Below are the code and all the weights of a small trained network. Each question names an input and a target symbol and asks about switching units off, where a switched-off unit gives its printed mean instead of its output.

import numpy as np


def w(rows, s, z=0):
    codes = np.array(rows[::2]) - 128.0
    scale = np.full(codes.shape[1], s)
    scale[-1] = z or s
    return codes * scale


def f(y):
    return np.maximum(y, 0)


def softmax(a):
    e = np.exp(a - a.max(-1, keepdims=True))
    return e / e.sum(-1, keepdims=True)


def log_softmax(a):
    a = a - a.max(-1, keepdims=True)
    return a - np.log(np.exp(a).sum(-1, keepdims=True))


def net(x, mask):
    ids = ['αβγδεζηθμξπστφψω'.index(c) for c in x.split()]
    T = len(ids)
    res = E[ids] + P[:T]
    u = 0
    for l in range(2):
        r = res
        for j in range(3):
            rows = slice(4 * j, 4 * j + 4)
            q, k, v = (r @ M[l][rows].T for M in (Q, K, V))
            z = softmax(np.where(np.tri(T) > 0, q @ k.T / 4**0.5, -1e9)) @ v
            o = O[l][rows]
            res = res + np.where(mask[u + j], z, o[:, -1]) @ o[:, :-1]
        u += 3
        y = f(res @ A[l][:, :-1].T + A[l][:, -1])
        res = res + np.where(mask[u : u + 4], y, B[l][:, -1]) @ B[l][:, :-1]
        u += 4
    return log_softmax(res[-1] @ U[:, :-1].T + U[:, -1])


Q, K, V, O, A, B = {}, {}, {}, {}, {}, {}
E = w([
[153,156,80,105,189,187,135],'α',
[51,143,114,159,53,198,133],'β',
[3,113,83,101,166,102,141],'γ',
[152,55,78,187,202,120,139],'δ',
[218,102,136,172,80,163,162],'ε',
[102,48,125,92,116,152,157],'ζ',
[104,124,76,149,144,107,218],'η',
[62,133,164,56,57,71,84],'θ',
[146,191,129,17,119,139,133],'μ',
[146,122,167,104,22,161,85],'ξ',
[122,100,124,62,212,38,137],'π',
[92,49,154,184,75,72,142],'σ',
[140,125,155,82,61,52,217],'τ',
[107,123,122,68,161,183,34],'φ',
[136,59,136,181,126,160,45],'ψ',
[220,99,176,79,143,89,98],'ω',
],0.0074)
P = w([
[121,117,123,134,129,106,123],'0',
[139,104,45,126,84,166,136],'1',
[114,45,133,62,129,100,101],'2',
[116,192,220,197,158,116,133],'3',
[228,141,129,72,143,247,220],'4',
[140,105,86,123,80,75,62],'5',
],0.011)
Q[0] = w([
[116,133,97,121,136,152,143],'L0H1',
[130,102,86,80,114,149,125],'L0H1',
[117,82,66,95,92,155,130],'L0H1',
[127,139,75,96,138,183,121],'L0H1',
[166,117,75,84,129,205,170],'L0H2',
[145,143,163,155,116,138,140],'L0H2',
[146,12,21,36,71,137,115],'L0H2',
[80,2,80,77,91,14,24],'L0H2',
[85,143,137,118,132,117,117],'L0H3',
[123,153,156,165,145,107,116],'L0H3',
[139,68,107,70,138,105,95],'L0H3',
[140,101,104,97,129,131,130],'L0H3',
],0.0096)
K[0] = w([
[133,116,108,124,131,150,144],'L0H1',
[144,73,94,90,117,136,116],'L0H1',
[129,56,70,112,93,141,110],'L0H1',
[152,104,68,69,144,175,129],'L0H1',
[110,67,195,59,163,86,93],'L0H2',
[140,106,112,123,105,130,140],'L0H2',
[106,150,254,142,182,69,119],'L0H2',
[109,227,198,212,162,119,145],'L0H2',
[97,142,140,122,125,123,117],'L0H3',
[124,147,142,163,147,120,125],'L0H3',
[142,76,127,62,138,99,97],'L0H3',
[134,109,115,100,128,124,124],'L0H3',
],0.0099)
V[0] = w([
[112,134,223,184,66,22,117],'L0H1',
[127,14,90,115,129,158,84],'L0H1',
[121,105,187,179,140,30,126],'L0H1',
[127,175,135,130,190,101,92],'L0H1',
[82,212,74,21,211,202,15],'L0H2',
[199,55,128,196,75,49,255],'L0H2',
[177,32,128,243,91,85,204],'L0H2',
[188,59,167,236,14,45,204],'L0H2',
[205,124,143,172,115,128,173],'L0H3',
[145,139,175,142,133,115,35],'L0H3',
[88,170,91,156,102,183,138],'L0H3',
[157,150,120,208,128,168,129],'L0H3',
],0.0052)
O[0] = w([
[65,191,171,75,155,117,53,87],'L0H1',
[142,3,56,131,111,132,76,250],'L0H1',
[99,168,139,92,194,95,62,88],'L0H1',
[150,147,188,161,171,92,144,40],'L0H1',
[204,51,209,238,54,58,216,36],'L0H2',
[65,149,69,31,232,208,84,212],'L0H2',
[63,146,97,48,192,201,25,191],'L0H2',
[51,229,92,8,201,211,52,225],'L0H2',
[164,178,116,77,172,193,104,119],'L0H3',
[150,133,181,144,129,115,83,93],'L0H3',
[93,145,129,190,95,174,167,64],'L0H3',
[145,176,121,176,156,200,109,39],'L0H3',
],0.0044,0.0014)
A[0] = w([
[73,52,119,122,72,69,119,251],'L0N1',
[254,162,132,64,142,126,137,164],'L0N2',
[121,170,134,173,180,145,144,128],'L0N3',
[192,140,121,69,117,197,193,248],'L0N4',
],0.004,0.0031)
B[0] = w([
[94,49,84,136,81,69,102,250],'L0N1',
[146,108,154,46,42,173,141,198],'L0N2',
[159,183,190,175,168,147,133,146],'L0N3',
[206,121,86,1,92,254,185,254],'L0N4',
],0.004,0.0042)
Q[1] = w([
[75,159,194,156,174,91,106],'L1H1',
[141,204,219,148,147,180,205],'L1H1',
[180,210,217,139,162,222,220],'L1H1',
[124,174,199,152,163,134,139],'L1H1',
[103,92,94,119,100,122,97],'L1H2',
[146,177,166,130,157,110,152],'L1H2',
[143,173,164,130,160,106,155],'L1H2',
[185,147,147,104,130,165,186],'L1H2',
[111,37,60,125,129,68,82],'L1H3',
[187,254,238,156,166,219,226],'L1H3',
[136,192,185,150,155,157,142],'L1H3',
[199,93,14,88,41,217,201],'L1H3',
],0.008)
K[1] = w([
[139,202,47,162,102,180,178],'L1H1',
[135,57,46,99,74,144,141],'L1H1',
[147,6,38,71,41,118,117],'L1H1',
[129,118,57,120,80,162,165],'L1H1',
[116,179,183,120,151,109,125],'L1H2',
[131,99,74,149,118,157,118],'L1H2',
[139,89,64,161,116,170,113],'L1H2',
[139,77,107,68,95,139,166],'L1H2',
[111,220,211,168,177,110,121],'L1H3',
[152,1,3,60,33,149,142],'L1H3',
[149,106,56,106,79,137,137],'L1H3',
[97,10,237,72,171,72,85],'L1H3',
],0.0073)
V[1] = w([
[92,96,156,81,84,96,98],'L1H1',
[193,170,145,115,151,101,133],'L1H1',
[148,110,148,88,171,52,85],'L1H1',
[61,134,80,145,138,127,205],'L1H1',
[119,97,130,85,133,71,107],'L1H2',
[75,158,131,176,117,136,82],'L1H2',
[103,159,136,136,123,74,111],'L1H2',
[115,98,147,112,126,134,155],'L1H2',
[188,74,103,155,201,176,139],'L1H3',
[145,149,169,96,28,190,110],'L1H3',
[121,185,107,57,123,95,254],'L1H3',
[21,110,101,198,121,111,98],'L1H3',
],0.011)
O[1] = w([
[123,222,120,126,114,77,129,252],'L1H1',
[71,118,146,170,142,169,167,63],'L1H1',
[85,229,159,226,188,143,109,197],'L1H1',
[244,85,66,90,198,117,147,103],'L1H1',
[118,196,122,172,145,132,142,200],'L1H2',
[176,141,155,72,114,139,132,34],'L1H2',
[187,165,141,122,147,150,184,55],'L1H2',
[125,139,95,145,128,86,112,166],'L1H2',
[92,11,101,193,134,153,22,99],'L1H3',
[50,157,113,38,1,96,180,162],'L1H3',
[129,126,30,142,195,139,252,116],'L1H3',
[245,143,175,74,145,109,79,126],'L1H3',
],0.0081,0.005)
A[1] = w([
[252,116,62,35,228,164,41,189],'L1N1',
[140,17,121,73,56,131,88,255],'L1N2',
[153,132,115,220,86,55,116,243],'L1N3',
[153,158,168,147,135,144,203,196],'L1N4',
],0.0043,0.0065)
B[1] = w([
[73,133,82,110,223,4,109,247],'L1N1',
[114,111,7,132,70,123,42,254],'L1N2',
[139,220,61,240,54,47,103,222],'L1N3',
[132,178,3,146,111,88,99,175],'L1N4',
],0.0047,0.0083)
U = w([
[159,129,198,130,89,168,44,106],'α',
[151,10,126,176,106,151,165,140],'β',
[169,155,143,231,189,170,137,120],'γ',
[24,161,183,183,137,159,136,111],'δ',
[127,79,143,168,189,178,57,81],'ε',
[114,151,132,88,72,131,129,198],'ζ',
[230,114,137,150,161,74,158,83],'η',
[138,189,176,63,187,162,75,64],'θ',
[199,83,119,38,72,105,151,65],'μ',
[94,163,106,69,190,168,205,107],'ξ',
[52,77,130,55,116,220,106,79],'π',
[140,67,108,105,205,148,159,138],'σ',
[197,205,183,121,91,107,187,76],'τ',
[100,184,33,141,116,84,79,255],'φ',
[111,91,130,148,95,66,255,85],'ψ',
[176,97,187,197,49,75,131,57],'ω',
],0.0046,0.0057)

Each question gives the input, a string of symbols that net reads in full, and the target symbol t.
The units are the heads (4 rows each of Q, K, V and O) and the neurons (one row each of A and B). Each row of codes is followed by its name. A weight is (code - 128) times the scale printed after its matrix; where a second scale follows, it is the last column's (O, A, B and U).
mask holds one flag per unit, layer by layer, with each layer's heads first. A switched-off unit (its flag False) gives its mean, the last column of its rows in O or B, instead of its output. The means were averaged over made-up inputs and are rounded, as every weight is.
A unit's drop is (log p(t) with every unit on - log p(t) with that unit switched off) / (log p(t) with every unit on - log p(t) with every unit switched off).
The circuit of an input: a set's keep is (log p(t) with only the set's units on - log p(t) with every unit switched off) / (log p(t) with every unit on - log p(t) with every unit switched off). Starting from the 12 units with the biggest drops (on a tie, the unit counted first), units are removed one at a time, each time the one whose removal leaves the highest keep (on an exact tie, the one counted first), for as long as the keep stays at least 0.8.
circuit, biggest first: the units of the circuit, biggest drop first
most important unit: the unit with the biggest drop
k most important neurons: the k neurons with the biggest drops, biggest first
top k neurons in layer l: the k neurons of layer l with the biggest drops, biggest first
which heads matter: for each layer, one digit per head in row order, 1 if its drop is at least 0.15 and else 0, layers parted by /
drop when u is switched off: that unit's drop, to one decimal
input η β ω α, target μ: circuit, biggest first : L1H1, L0H1, L1H3
input ξ ψ ε μ η, target π: most important unit : L1H3
input ψ β η π, target μ: circuit, biggest first : L1H1, L1H3, L0H1
input μ η γ, target ψ: circuit, biggest first : L1H3, L0H2, L0H1
input φ ω μ π τ, target ψ: circuit, biggest first : L0H2, L1H3
input τ ω β σ, target δ: 2 most important neurons : L0N4, L1N2
input δ π σ ψ ω β, target α: circuit, biggest first : L1H3, L1H1, L0N4, L1N1
input φ ε ω α α, target δ: circuit, biggest first : L1H1, L1H3, L0H3
input μ α α ψ θ ξ, target α: circuit, biggest first : L1H3, L1H1, L0N4
input ε ε ε β ω σ, target μ: which heads matter : 000 / 111
input α σ μ σ ζ σ, target θ: which heads matter : 110 / 011
input ε β α θ α η, target τ: circuit, biggest first : L1H3, L0H1, L1H2, L0N4
input φ ε α τ, target π: which heads matter : 010 / 101
input ε ω ε α, target δ: most important unit : L1H3
input η ω π η, target δ: which heads matter : 100 / 001
input α ε ε ξ, target π: which heads matter : 010 / 101
input φ α τ τ β τ, target ξ: which heads matter : 110 / 001
input φ φ φ τ ζ, target ω: which heads matter : 010 / 001
input ζ ε τ ω, target π: 2 most important neurons : L1N3, L0N4
input ω β τ, target δ: most important unit : L1H1
input δ ε θ θ θ, target τ: top 2 neurons in layer 1 : L1N2, L1N1
input ξ τ θ η ω, target τ: top 2 neurons in layer 1 : L1N2, L1N1
input ω δ μ ε σ γ, target π: which heads matter : 010 / 100
input μ ω ζ, target ψ: which heads matter : 010 / 001
input ε α π θ β, target γ: top 2 neurons in layer 1 : L1N2, L1N1
input ξ ε π ε ψ, target γ: drop when L1H1 is switched off : 0.5
input π φ α σ ω ω, target θ: most important unit : L0H2
input ζ π σ τ β φ, target ξ: drop when L0H2 is switched off : 0.2
input α π ζ, target β: drop when L0H2 is switched off : 0.2
